Read these off the matrix that follows. Indices start at 1.
1) Find the entry just left of the smallest entry.
2) Find the entry in row 1 and column 3.
3) Find the top entry of the column that holds the smallest entry.
4) Find the entry directly above 109.
5) Find the entry just left of 118.
6) Find the top-right entry.
7) Find the entry at row 3, column 1.
8) Find the entry in row 2 and column 1.
[[127 136 132 120 133 131 128 133 116 132 137]
 [126 131 128 124 131 128 128 130 122 127 132]
 [124 146 136 109 141 134 130 139 102 135 149]
 [128 128 128 127 128 128 128 128 127 128 128]
 [127 131 129 124 131 129 128 130 123 129 132]
 [129 125 127 132 126 127 128 126 133 127 124]
 [132 111 120 148 116 122 127 118 155 121 108]]
1) 139
2) 132
3) 116
4) 124
5) 127
6) 137
7) 124
8) 126

Questions about the matrix below.
1) The entry just left of the largest entry?
2) The entry directly above 132?
3) The entry just right of 107?
4) The entry directly below the smallest entry?
5) The entry just left of 131?
6) The entry just right of 119?
7) The bottom-left entry?
8) The top entry of the column that holds the largest entry?
[[136 130 141 131 121 130 115 140 128 123 119 118]
 [132 129 122 118 134 129 156 152 128 142 121 106]
 [152 134 139 113 127 153 107 143 128 124 127 108]]
1) 129
2) 136
3) 143
4) 108
5) 141
6) 118
7) 152
8) 115

[[132 131 125 118 128 132]
 [132 131 125 117 128 132]
 [120 123 134 148 128 119]
 [128 128 127 127 128 129]
 [133 132 125 115 129 133]
 [129 129 126 124 127 131]
 [138 135 120 101 128 141]
 [128 128 128 127 128 128]
 [130 129 126 123 128 131]
 [126 127 129 133 128 125]
 [117 121 136 156 128 115]
 [129 128 128 126 128 128]
 [128 128 128 128 128 128]]
Report the last entry, reading row by row.
Answer: 128
Report the smallest entry in the last column.
Answer: 115
Report the top-right entry.
Answer: 132
The smallest entry -> 101
The 4th entry, reading row by row: 118
Report the top-left entry.
Answer: 132
Report the bottom-left entry.
Answer: 128
The second entry in reading order is 131
Report the entry just right of the smallest entry.
Answer: 128
The 3rd entry from the end, reading row by row -> 128
The fifth entry from the end, reading row by row is 128
The largest entry: 156
Report the second-last entry, reading row by row.
Answer: 128
The 2nd entry on the main diagonal: 131
The entry directly above 141 is 131
Report the smallest entry in the first column.
Answer: 117
The largest entry in the last column is 141
The entry directly below the smallest entry: 127
The second largest entry is 148
The entry directly above the smallest entry is 124
The second entry on the diagonal from the top-right corner -> 128
The fifth entry in reading order is 128
The entry just left of the smallest entry -> 120

arr =
[[143 133 126 127 122 152 120 131 128 135 147 141 115 123 126]
 [129 128 126 140 135 138 127 142 123 102 125 125 147 127 111]
 [122 127 151 131 144 134 124 130 126 122 135 127 136 124 111]
 [155  99 127 143 133 153 136 122 129 110 124 123 127 132 115]
 [133 108 131 132 139 152 128 135 127 108 127 129 122 129 115]]
Rows and columns are numbered from 1.
The entry at row 3, column 2 -> 127
The bottom-left entry -> 133
Find the entry at row 2, column 1.
Answer: 129
The top-left entry -> 143
Find the entry at row 1, column 3.
Answer: 126
The entry directly above the centre entry is 142
Find the entry at row 1, column 2.
Answer: 133
Find the entry just right of 102.
Answer: 125
The entry just left of the smallest entry -> 155
Find the bottom-right entry.
Answer: 115
The entry in the top-right corner -> 126
The entry just right of 151 -> 131
Find the entry at row 2, column 3.
Answer: 126
Find the entry just right of the smallest entry.
Answer: 127
The entry in row 3 and column 1 -> 122
The centre entry -> 130
The entry at row 2, column 2 -> 128
Find the bottom entry of the column that holds the smallest entry.
Answer: 108
The entry just right of the largest entry is 99
Find the entry just right of 130.
Answer: 126
Find the entry directly above 142.
Answer: 131

[[121 126 148 109 138 129 118 140 130]
 [105 137 110 108 150 108 118 109 107]
 [130 135 138 122 138 114 147 133 114]
 [128 133 145 119 115 123 109 133 127]]
Indices start at 1.
Find the bottom entry of the column that holds the largest entry.
115
The bottom-left entry: 128
The entry at row 1, column 1 -> 121
The entry at row 2, column 2: 137
Find the entry in the top-right corner.
130
Find the entry in the bottom-right corner.
127
Find the entry directly below 148.
110
Find the entry just left of 137.
105
Find the entry at row 1, column 3.
148
The entry just left of the largest entry: 108
The entry in row 1 and column 2 -> 126
Find the entry at row 3, column 1.
130
Find the entry in row 3 and column 3.
138

X =
array([[131, 123, 126, 115, 118, 137, 152, 156, 152, 129, 126, 128, 130,
        147, 113, 111],
       [131, 135, 137, 134, 144, 145, 137, 142, 115, 129, 124, 130, 133,
        110, 132, 139],
       [126, 118, 106, 128, 130, 126, 107, 130, 115, 127, 132, 126, 124,
        118, 123, 132]])
The entry just right of 110: 132
The entry just right of 106: 128
The 2nd smallest entry is 107
Give the entry just left of 133.
A: 130
The entry just left of the smallest entry: 118
The second entry in reading order -> 123
The minimum is 106
